Below are the code and all the weights of a small trained network. Each question names an input and a class and asks about switching units off, where a switched-off unit gives its printed mean instead of its output.

import numpy as np


def w(rows, s, z=0):
    codes = np.array(rows[::2]) - 128.0
    scale = np.full(codes.shape[1], s)
    scale[-1] = z or s
    return codes * scale


def f(y):
    return y / 2 * (1 + np.tanh(0.7978845608 * (y + 0.044715 * y**3)))


def log_softmax(a):
    a = a - a.max(-1, keepdims=True)
    return a - np.log(np.exp(a).sum(-1, keepdims=True))


def net(x, mask):
    res = np.array(x, float).reshape(1, 6) / 4 @ E
    y = f(res @ A[0][:, :-1].T + A[0][:, -1])
    res = res + np.where(mask, y, B[0][:, -1]) @ B[0][:, :-1]
    return log_softmax(res[-1] @ U[:, :-1].T + U[:, -1])


A, B = {}, {}
E = w([
[22,178,122,113,141,65,147],'x0',
[188,163,63,237,195,48,149],'x1',
[164,192,72,24,140,150,86],'x2',
[77,133,129,184,182,188,50],'x3',
[104,39,58,119,110,140,121],'x4',
[128,75,145,86,254,115,157],'x5',
],0.0081)
A[0] = w([
[22,191,103,105,111,48,122,40],'n0',
[133,167,77,52,145,115,81,42],'n1',
[120,129,150,83,110,177,201,117],'n2',
[159,226,252,156,135,147,112,253],'n3',
[233,151,57,200,172,128,113,112],'n4',
[83,116,53,197,186,199,2,196],'n5',
[128,61,115,65,233,106,175,133],'n6',
[152,146,51,168,157,65,89,63],'n7',
[76,86,174,82,88,145,97,49],'n8',
[101,114,169,69,133,221,152,22],'n9',
[147,167,86,85,138,123,82,12],'n10',
[106,110,139,114,218,160,112,127],'n11',
[121,163,106,168,51,130,68,78],'n12',
[242,83,153,158,136,200,88,35],'n13',
[98,52,13,93,80,76,166,204],'n14',
[118,71,127,169,120,150,80,204],'n15',
[108,82,185,182,146,135,70,140],'n16',
[140,157,78,134,155,100,103,24],'n17',
[74,190,93,164,78,133,80,177],'n18',
[82,62,187,200,118,144,139,78],'n19',
[231,22,98,113,85,126,105,106],'n20',
[130,175,46,69,159,169,105,53],'n21',
[133,145,66,65,155,158,17,128],'n22',
[105,119,74,181,86,187,50,237],'n23',
[217,139,54,178,177,158,172,24],'n24',
[109,166,46,166,158,69,152,14],'n25',
[29,120,48,112,135,85,98,120],'n26',
[171,135,111,167,25,101,77,95],'n27',
[184,202,138,71,163,168,93,66],'n28',
[153,129,91,159,168,93,139,2],'n29',
[176,186,204,133,131,79,123,139],'n30',
[103,135,142,90,115,178,150,7],'n31',
[87,143,163,171,188,175,16,149],'n32',
[121,152,172,53,127,198,102,114],'n33',
[151,157,99,52,160,166,145,77],'n34',
[118,99,213,182,118,133,163,67],'n35',
[148,187,114,90,58,144,104,217],'n36',
[177,81,155,110,223,164,88,142],'n37',
[98,83,236,194,108,138,186,45],'n38',
[103,75,170,149,137,95,181,51],'n39',
[241,105,149,159,82,176,79,22],'n40',
[89,85,153,116,118,217,55,159],'n41',
[202,103,120,108,122,148,70,154],'n42',
[189,71,165,71,45,20,187,190],'n43',
[74,129,187,68,213,41,215,156],'n44',
],0.0095,0.0035)
B[0] = w([
[43,54,196,163,27,94,110,218],'n0',
[177,129,84,221,58,97,128,170],'n1',
[103,196,138,125,179,175,99,167],'n2',
[68,148,112,65,190,38,197,253],'n3',
[96,202,171,141,144,153,147,230],'n4',
[107,226,122,64,133,105,180,255],'n5',
[201,158,153,173,136,92,41,224],'n6',
[94,209,152,148,152,201,153,193],'n7',
[105,182,176,203,182,217,126,185],'n8',
[92,199,189,185,172,207,94,180],'n9',
[145,90,72,197,55,134,170,144],'n10',
[186,111,167,128,149,73,58,187],'n11',
[201,135,171,196,201,114,23,185],'n12',
[1,57,201,134,31,105,136,190],'n13',
[72,198,94,90,199,58,164,222],'n14',
[123,155,74,111,130,82,198,181],'n15',
[143,192,109,144,71,92,130,185],'n16',
[101,145,122,186,42,184,148,144],'n17',
[183,89,165,118,131,84,66,212],'n18',
[176,176,45,192,42,124,142,193],'n19',
[54,134,166,79,108,41,187,207],'n20',
[182,44,42,215,70,109,156,174],'n21',
[138,167,81,178,100,83,163,200],'n22',
[198,160,160,93,181,78,137,217],'n23',
[65,238,166,160,115,179,113,191],'n24',
[54,208,169,146,101,216,96,189],'n25',
[63,71,185,87,99,59,191,200],'n26',
[199,154,160,153,180,109,24,199],'n27',
[144,53,56,180,102,96,193,171],'n28',
[76,194,155,179,117,210,76,157],'n29',
[78,155,121,114,185,122,204,191],'n30',
[78,164,145,203,108,200,122,143],'n31',
[134,238,100,71,129,94,118,228],'n32',
[57,217,105,145,115,167,138,197],'n33',
[139,169,97,159,140,120,115,168],'n34',
[130,150,33,176,84,110,148,178],'n35',
[149,175,138,149,147,75,123,209],'n36',
[169,122,180,134,109,54,59,199],'n37',
[150,149,35,201,82,99,131,203],'n38',
[122,182,82,191,109,106,72,163],'n39',
[82,84,190,145,30,52,88,186],'n40',
[97,205,145,133,178,140,153,210],'n41',
[94,110,120,181,90,91,154,173],'n42',
[161,250,87,83,197,145,104,250],'n43',
[118,138,141,121,86,63,86,254],'n44',
],0.0071,0.0081)
U = w([
[156,132,10,224,75,135,144,137],'0',
[81,177,155,166,131,230,99,110],'1',
[134,178,104,75,137,96,126,222],'2',
[72,98,178,126,80,75,119,181],'3',
[185,137,155,147,155,86,12,88],'4',
[105,153,103,97,170,75,183,96],'5',
[186,112,139,94,141,110,214,127],'6',
[187,71,135,87,179,210,146,1],'7',
],0.012,0.0069)

Each question gives the input, the list of numbers given to net, and the class t.
The units are the neurons (one row each of A and B). Each row of codes is followed by its name. A weight is (code - 128) times the scale printed after its matrix; where a second scale follows, it is the last column's (A, B and U).
mask holds one flag per neuron, in row order. A switched-off neuron (its flag False) gives its mean, the last column of its row in B, instead of its output. The means were averaged over made-up inputs and are rounded, as every weight is.
A unit's drop is (log p(t) with every unit on - log p(t) with that unit switched off) / (log p(t) with every unit on - log p(t) with every unit switched off).
The circuit of an input: a set's keep is (log p(t) with only the set's units on - log p(t) with every unit switched off) / (log p(t) with every unit on - log p(t) with every unit switched off). Starting from the 12 units with the biggest drops (on a tie, the unit counted first), units are removed one at a time, each time the one whose removal leaves the highest keep (on an exact tie, the one counted first), for as long as the keep stays at least 0.8.
circuit, biggest first: the units of the circuit, biggest drop first
most important unit: the unit with the biggest drop
top k neurons: the k neurons with the biggest drops, biggest first
drop when u is switched off: that unit's drop, to one decimal
input [-6,-4,-6,1,-2,-6], class 0: top 3 neurons : n38, n19, n35
input [-7,-4,4,5,5,-3], class 3: circuit, biggest first : n13
input [-3,-6,-1,3,-7,0], class 5: top 3 neurons : n3, n25, n24
input [4,-3,1,1,-5,-6], class 4: top 2 neurons : n12, n18
input [-3,-7,-6,-2,-3,5], class 1: top 2 neurons : n9, n8
input [7,1,3,-6,1,6], class 3: circuit, biggest first : n0, n44
input [-2,-4,3,0,5,5], class 4: top 4 neurons : n6, n37, n3, n11
input [-4,-1,5,-2,4,-7], class 4: top 2 neurons : n27, n12
input [-3,0,-8,8,6,2], class 0: top 2 neurons : n19, n38
input [-5,0,-5,-6,6,-4], class 2: top 2 neurons : n43, n27
input [7,-4,8,7,-6,-4], class 0: top 2 neurons : n21, n1
input [8,1,-4,-5,1,3], class 3: top 2 neurons : n0, n44
input [-1,-6,0,8,1,-4], class 2: top 2 neurons : n23, n32
input [-4,-1,5,-4,7,-8], class 4: most important unit : n27
input [5,-8,2,-2,-4,-8], class 1: top 2 neurons : n33, n8
input [3,3,1,-1,-7,-3], class 5: circuit, biggest first : n3, n30
input [-6,-6,-7,4,-5,7], class 0: circuit, biggest first : n38, n19
input [0,8,-6,-3,4,8], class 1: circuit, biggest first : n25, n29
input [4,6,0,-4,6,5], class 1: drop when n24 is switched off : 0.1
input [-8,4,-7,5,0,-8], class 3: drop when n15 is switched off : 0.2
input [-5,-7,-6,-4,8,-8], class 4: circuit, biggest first : n27
input [6,1,1,-4,2,6], class 3: drop when n26 is switched off : 0.4
